Read these off the table that follows. Rows and columns are numbered from 1.
1) Read off the entry just left of 176.
2) Read off the entry in row 1 and column 1.
3) Read off the bottom-right entry.
4) Read off the entry at row 2, column 1.
5) Read off the top-right entry.
6) Read off the maximum.
7) Read off the entry directly above 116.
8) Read off the bottom entry of the column that holds the largest entry.
array([[196,  28, 176, 212, 208,  37, 198, 201, 230, 220, 199,  49],
       [189,  32,  11,  35,  29, 212, 191,  23, 201, 208, 193, 215],
       [188,  33,  11,  34,  29, 212, 190,  23, 199, 207, 192, 215],
       [ 51, 173,  26, 230, 226, 182,  55, 217, 238, 146,  59, 199],
       [ 16, 208,  18, 170, 180, 217,  15, 191, 162,  57,  17, 202],
       [  6, 218,  41, 103, 125, 214,   4, 159,  87,  24,   6, 175],
       [ 33, 191,  15, 214, 213, 204,  35, 209, 217, 108,  38, 208],
       [ 56, 168,  33, 233, 228, 172,  62, 220, 239, 154,  66, 192],
       [187,  35,   9,  32,  27, 214, 188,  21, 196, 205, 190, 217],
       [201,  24, 177, 211, 207,  37, 199, 199, 232, 220, 199,  48],
       [185,  37,   7,  36,  30, 216, 187,  23, 204, 206, 188, 219],
       [186,  35,   9,  34,  29, 214, 188,  22, 198, 205, 189, 217],
       [193,  32, 174, 214, 210,  37, 195, 203, 231, 221, 197,  51],
       [187,  34,  10,  33,  28, 214, 189,  22, 197, 206, 191, 216],
       [  6, 218,  34, 116, 137, 218,   4, 167,  99,  25,   5, 183]])
1) 28
2) 196
3) 183
4) 189
5) 49
6) 239
7) 33
8) 99

[[-30 -41 -31 -33  41  30 -36  33  37  30]
 [-34 -39 -28 -30  37  34 -34  40  41  34]
 [ 40 -37  19  24  43 -40  29  15 -26 -39]
 [ 39 -38  22  27  42 -39  31  19 -23 -38]
 [-31 -41 -31 -33  41  30 -36  34  37  31]
 [-33 -39 -29 -31  38  33 -34  39  40  34]
 [-34  26  39  38 -30  34  35  47  43  35]
 [-31 -41 -30 -33  40  31 -35  36  38  31]
 [-31 -41 -31 -33  41  31 -36  34  37  31]
 [-34 -39 -28 -31  37  34 -34  40  41  34]
 [-36  25  38  36 -29  36  33  48  43  36]
 [-31 -41 -31 -33  40  31 -36  34  37  31]
 [ 32 -39  41  40  37 -31  39  43  -1 -29]
 [ 42 -32   4  12  43 -43  23  -3 -34 -42]
 [-31 -41 -31 -33  40  31 -36  35  38  32]
 [ 33 -40  38  38  38 -32  37  40  -4 -31]]
The largest entry in the first row is 41
Which number is the first entry, reading row by row?
A: -30
Which number is the entry in the bottom-left corner?
A: 33
Which number is the last entry in the row that holds the smallest entry?
A: -42
The fourth-last entry, reading row by row: 37
Which number is the top entry of the column that holds the smallest entry?
A: 30
Which number is the third-last entry, reading row by row?
A: 40
The last entry of the largest entry's row is 36
The first entry of the smallest entry's row is 42
The smallest entry is -43
The third entry in reading order is -31
Which number is the bottom-right entry?
A: -31
Which number is the second entry on the main diagonal?
A: -39
The entry just right of the largest entry -> 43
Which number is the smallest entry in the last row?
A: -40
The top entry of the column that holds the largest entry is 33
Which number is the fifth-last entry, reading row by row?
A: -32
Which number is the 2nd entry on the diagonal from the top-right corner?
A: 41
Which number is the entry in the top-right corner?
A: 30
The entry directly above the smallest entry: -31
The third entry on the main diagonal: 19
The entry just left of -26 -> 15

W =
4935	3042	2631	5446	2334	5295	4217
5703	7809	7977	5356	8372	5381	6504
4612	9090	2296	8318	6086	5455	5023
7133	5383	4632	8994	9675	6172	3482
6618	6488	4760	8607	9435	5932	4215
5228	2347	8130	1687	3308	4979	6364
5081	2873	2490	5808	2450	5351	4008
5693	8144	3933	8480	8728	5661	4879
8713	1199	4675	9368	9402	6509	1808
5489	2256	2480	6248	3023	5414	3674
4925	3190	2190	6142	2380	5293	4012
6569	1945	9035	2701	5908	5278	5745
Indices start at 1.
Give the top-left entry.
A: 4935
Give the entry just right of 6488.
A: 4760
Give the entry at row 1, column 3.
A: 2631
The entry in the bottom-left corner: 6569
The entry just right of 8130 is 1687
Give the entry directly below 5381.
A: 5455
The entry just right of 4612: 9090
The entry directly below 7133 -> 6618
Give the bottom-right entry.
A: 5745
The entry just left of 5381: 8372
Give the entry just left of the largest entry.
A: 8994
The entry in row 1 and column 2 -> 3042
Give the largest entry.
A: 9675
Give the entry just right of the largest entry.
A: 6172
Give the entry in row 3 and column 1.
A: 4612
The bottom entry of the column that holds the largest entry is 5908
Give the entry just right of the smallest entry.
A: 4675
The entry directly above 9368 is 8480
The entry just right of 3308 -> 4979
Give the entry just left of 5293.
A: 2380
Give the entry directly below 2296.
A: 4632
The entry just left of 5455 is 6086
The entry directly above 2701: 6142
The entry directly below the smallest entry -> 2256
Give the top entry of the column that holds the largest entry.
A: 2334
Give the entry directly above 5661.
A: 5351
Give the entry just right of 8480.
A: 8728
Give the entry just left of 2256.
A: 5489
The entry directly below the largest entry is 9435
The entry in row 3 and column 3 -> 2296

a =
[[48 52 64 21 21 77 39 66 39 70 76 57 21 56]
 [83 22 69 55 15 80 44 76 26 26 37 56 15 41]
 [40 85 65 55 93 53 65 74 72 53 78 50 93 45]
 [71 55 31 88 61 70 79 27 37 75 55 57 61 65]
 [30 45 51 30 69 53 85 42 40 38 48 60 69 45]
 [40 85 64 56 93 53 65 75 72 53 78 57 93 45]
 [30 58 52 21 29 42 77 54 29 35 69 54 29 66]
 [71 55 31 88 61 70 79 27 38 75 55 54 61 65]
 [83 22 69 55 15 80 44 76 26 26 37 54 15 41]
 [71 55 31 88 61 71 79 27 38 75 55 63 61 65]
 [68 90 62 23 74 42 39 80 67 26 37 44 74 54]]
Counting starts at 1.
Read off the entry in the bottom-right corner.
Answer: 54
The entry in row 1 and column 3 is 64
The top-left entry is 48
Read off the entry in row 2 and column 1.
Answer: 83
The entry in the bottom-left corner -> 68
Read off the entry in row 1 and column 2.
Answer: 52
Read off the entry in the top-right corner.
Answer: 56
Read off the entry in row 3 and column 3.
Answer: 65
The entry at row 3, column 1 is 40

B =
[[175 121  72 176 116  89 175]
 [131 187 152 132 185 165 131]
 [ 11 155 218  10 158 193  11]
 [139 212 243 138 218 235 139]]
Report the largest entry.
A: 243
The entry in the top-left corner is 175
Report the entry just right of the largest entry.
A: 138
The last entry, reading row by row -> 139
Report the entry in the bottom-left corner.
A: 139
Report the entry just right of 72.
A: 176
The second entry on the main diagonal -> 187
Report the third entry on the diagonal from the top-right corner.
A: 158
The top-right entry is 175
Report the third entry from the end, reading row by row.
A: 218

Questions about the array below. Rows and columns are numbered from 1.
1) The entry just left of 171?
2) The bottom-left entry?
3) The entry at row 2, column 3?
4) The entry in the top-left corner?
5) The entry directly below the largest entry?
6) The entry just right of 196?
7) The entry in row 2 and column 2?
8) The entry just right of the smallest entry?
102,36,78,78,238,165,75
198,93,172,179,181,71,187
126,68,102,104,206,142,105
148,126,126,131,151,121,139
193,98,183,189,175,77,195
101,162,199,194,98,171,189
65,102,116,111,166,205,107
128,153,195,194,112,144,195
157,104,143,146,169,112,149
113,135,135,134,135,158,135
155,74,114,120,204,113,127
81,80,87,85,192,188,83
75,147,153,149,120,197,148
158,129,184,188,140,112,194
76,162,197,189,97,196,182
1) 98
2) 76
3) 172
4) 102
5) 181
6) 182
7) 93
8) 78

M =
array([[  2.1, -10.8,  -4.1,   0.4,  15.8,  -7.2,  11.8,  -2.3,  -1.2,
         -4.4],
       [  4.5,  14.7,   9.2,   8.5,  14.1,  -2.6, -15.8, -13.4,   0.3,
         -0.2]])
What is the fifth entry in reading order?
Answer: 15.8
The entry just right of 0.3: -0.2
The entry just right of -1.2 -> -4.4
The 3rd largest entry -> 14.1
The entry just left of the smallest entry: -2.6
What is the entry just left of the largest entry?
Answer: 0.4
What is the second smallest entry?
Answer: -13.4
The smallest entry is -15.8
The entry just right of the largest entry -> -7.2

m = [39, 22, 3, 20, 33, 36, -22, -25, -1]
The entry just left of 20?
A: 3
The entry just right of the largest entry -> 22
